Below are the code and all the weights of a small trained network. Each question names an input and a target symbol and asks about switching units off, where a switched-off unit gives its printed mean instead of its output.

import numpy as np


def w(rows, s, z=0):
    codes = np.array(rows[::2]) - 128.0
    scale = np.full(codes.shape[1], s)
    scale[-1] = z or s
    return codes * scale


def norm(h):
    return h / np.sqrt((h * h).mean(-1, keepdims=True) + 1e-5)


def f(y):
    return y / 2 * (1 + np.tanh(0.7978845608 * (y + 0.044715 * y**3)))


def softmax(a):
    e = np.exp(a - a.max(-1, keepdims=True))
    return e / e.sum(-1, keepdims=True)


def log_softmax(a):
    a = a - a.max(-1, keepdims=True)
    return a - np.log(np.exp(a).sum(-1, keepdims=True))


def net(x, mask):
    ids = ['ζλμπσω'.index(c) for c in x.split()]
    T = len(ids)
    res = E[ids] + P[:T]
    r = norm(res)
    for j in range(3):
        rows = slice(3 * j, 3 * j + 3)
        q, k, v = (r @ M[0][rows].T for M in (Q, K, V))
        z = softmax(np.where(np.tri(T) > 0, q @ k.T / 3**0.5, -1e9)) @ v
        o = O[0][rows]
        res = res + np.where(mask[j], z, o[:, -1]) @ o[:, :-1]
    y = f(norm(res) @ A[0][:, :-1].T + A[0][:, -1])
    res = res + np.where(mask[3:19], y, B[0][:, -1]) @ B[0][:, :-1]
    return log_softmax(norm(res)[-1] @ U[:, :-1].T + U[:, -1])


Q, K, V, O, A, B = {}, {}, {}, {}, {}, {}
E = w([
[152,58,224,214],'ζ',
[124,113,254,162],'λ',
[76,106,94,244],'μ',
[103,69,248,125],'π',
[109,170,226,128],'σ',
[120,35,250,164],'ω',
],0.0075)
P = w([
[132,118,75,60],'0',
[8,88,162,142],'1',
[91,86,176,190],'2',
[176,195,151,137],'3',
[14,187,207,163],'4',
[116,61,142,157],'5',
[198,190,137,125],'6',
[40,198,177,162],'7',
[154,44,140,153],'8',
[215,179,123,102],'9',
[49,193,160,183],'10',
[181,31,140,143],'11',
[239,196,149,106],'12',
],0.011)
Q[0] = w([
[124,24,208,180],'H1',
[90,86,175,161],'H1',
[3,117,100,135],'H1',
[182,96,169,98],'H2',
[173,178,110,113],'H2',
[39,42,93,109],'H2',
[3,144,87,95],'H3',
[111,178,132,51],'H3',
[152,43,151,189],'H3',
],0.016)
K[0] = w([
[251,153,100,115],'H1',
[190,173,117,133],'H1',
[114,190,179,209],'H1',
[115,75,123,115],'H2',
[136,122,51,119],'H2',
[119,123,189,226],'H2',
[73,213,114,190],'H3',
[72,137,119,127],'H3',
[195,147,176,144],'H3',
],0.019)
V[0] = w([
[85,237,73,91],'H1',
[214,171,145,49],'H1',
[80,92,182,112],'H1',
[136,134,140,222],'H2',
[69,190,71,108],'H2',
[3,35,33,148],'H2',
[158,158,59,202],'H3',
[37,102,114,159],'H3',
[206,121,54,154],'H3',
],0.012)
O[0] = w([
[151,76,124,208,1],'H1',
[60,123,88,168,234],'H1',
[136,165,83,90,180],'H1',
[107,164,132,47,136],'H2',
[116,177,103,202,8],'H2',
[85,141,6,155,118],'H2',
[63,162,113,101,8],'H3',
[79,96,127,149,97],'H3',
[117,206,121,117,45],'H3',
],0.014,0.0072)
A[0] = w([
[3,107,156,169,18],'N1',
[115,102,151,153,104],'N2',
[116,170,91,144,61],'N3',
[143,124,98,89,138],'N4',
[61,167,123,115,127],'N5',
[125,189,183,200,227],'N6',
[161,118,84,170,72],'N7',
[131,80,135,83,48],'N8',
[123,151,86,134,11],'N9',
[106,127,131,130,75],'N10',
[120,223,118,82,28],'N11',
[149,81,130,109,1],'N12',
[37,153,192,124,140],'N13',
[105,153,86,110,42],'N14',
[106,148,89,93,62],'N15',
[137,101,116,157,130],'N16',
],0.016,0.0031)
B[0] = w([
[111,51,108,22,209],'N1',
[120,169,127,134,173],'N2',
[185,177,127,156,113],'N3',
[123,169,131,138,183],'N4',
[186,69,173,172,160],'N5',
[5,160,188,185,183],'N6',
[54,89,124,70,157],'N7',
[129,173,97,153,235],'N8',
[147,159,115,126,111],'N9',
[138,119,127,127,119],'N10',
[50,120,163,181,204],'N11',
[155,147,124,189,164],'N12',
[87,91,78,224,254],'N13',
[131,142,172,167,128],'N14',
[160,132,185,161,155],'N15',
[91,137,141,85,161],'N16',
],0.019,0.0053)
U = w([
[23,129,197,224,168],'ζ',
[120,201,25,213,62],'λ',
[94,229,194,24,122],'μ',
[198,180,80,111,254],'π',
[254,88,207,164,41],'σ',
[96,19,89,48,87],'ω',
],0.007,0.00098)

Each question gives the input, a string of symbols that net reads in full, and the target symbol t.
The units are the heads (3 rows each of Q, K, V and O) and the neurons (one row each of A and B). Each row of codes is followed by its name. A weight is (code - 128) times the scale printed after its matrix; where a second scale follows, it is the last column's (O, A, B and U).
mask holds one flag per unit, heads first, then neurons. A switched-off unit (its flag False) gives its mean, the last column of its rows in O or B, instead of its output. The means were averaged over made-up inputs and are rounded, as every weight is.
A unit's drop is (log p(t) with every unit on - log p(t) with that unit switched off) / (log p(t) with every unit on - log p(t) with every unit switched off).
The circuit of an input: a set's keep is (log p(t) with only the set's units on - log p(t) with every unit switched off) / (log p(t) with every unit on - log p(t) with every unit switched off). Starting from the 12 units with the biggest drops (on a tie, the unit counted first), units are removed one at a time, each time the one whose removal leaves the highest keep (on an exact tie, the one counted first), for as long as the keep stays at least 0.8.
circuit, biggest first: the units of the circuit, biggest drop first
most important unit: the unit with the biggest drop
k most important neurons: the k neurons with the biggest drops, biggest first
heads that matter: for each layer, one digit per head in row order, 1 if its drop is at least 0.15 and else 0, layers parted by /
input σ ζ σ σ ζ ω ω ζ σ, target μ: 3 most important neurons -> (N13; N6; N1)
input σ ζ ζ ω σ ω, target μ: heads that matter -> 110
input ζ σ ω λ ζ λ ω ζ ω λ σ π, target λ: heads that matter -> 101
input ω ζ μ μ ω σ π ζ σ λ σ ζ, target λ: most important unit -> H3
input μ λ ζ ζ σ, target ω: heads that matter -> 001
input π σ λ π μ, target ω: heads that matter -> 001
input μ μ ζ σ π ζ ζ ω ζ ζ ζ ζ π, target λ: heads that matter -> 010
input ω ω ζ λ ζ λ ω ζ ω λ ω λ, target λ: heads that matter -> 101
input σ ζ σ, target ω: heads that matter -> 000
input σ ζ ζ μ ζ ω, target σ: circuit, biggest first -> (H1; N13)
input ζ σ ζ ζ λ ζ π σ λ π, target μ: heads that matter -> 100
input π λ σ μ, target ω: heads that matter -> 110
input π ζ σ σ ζ ω ζ, target ω: heads that matter -> 110
input σ ω ζ λ σ λ, target λ: most important unit -> N8
input σ ζ ζ ζ ζ σ σ ω, target ω: 2 most important neurons -> (N1; N11)
input π ζ ζ σ λ μ ζ λ σ σ ζ σ ζ, target ω: 2 most important neurons -> (N7; N13)
input μ λ σ μ, target λ: heads that matter -> 010
input ζ λ λ μ ζ π, target σ: heads that matter -> 100
input ζ π π μ, target μ: 2 most important neurons -> (N13; N11)
input λ ζ ζ ζ ζ ω σ ζ ζ ζ ζ ζ λ, target σ: most important unit -> H2
input σ π ζ λ ζ μ, target λ: 2 most important neurons -> (N8; N1)
input λ μ λ μ π μ ζ μ ζ ω σ ζ, target μ: 2 most important neurons -> (N13; N6)
input λ λ ζ ω ζ ζ λ σ ω, target λ: 4 most important neurons -> (N8; N1; N12; N5)
input λ ζ ζ λ ω μ ζ ζ σ ζ ζ ζ ζ, target σ: 2 most important neurons -> (N13; N11)
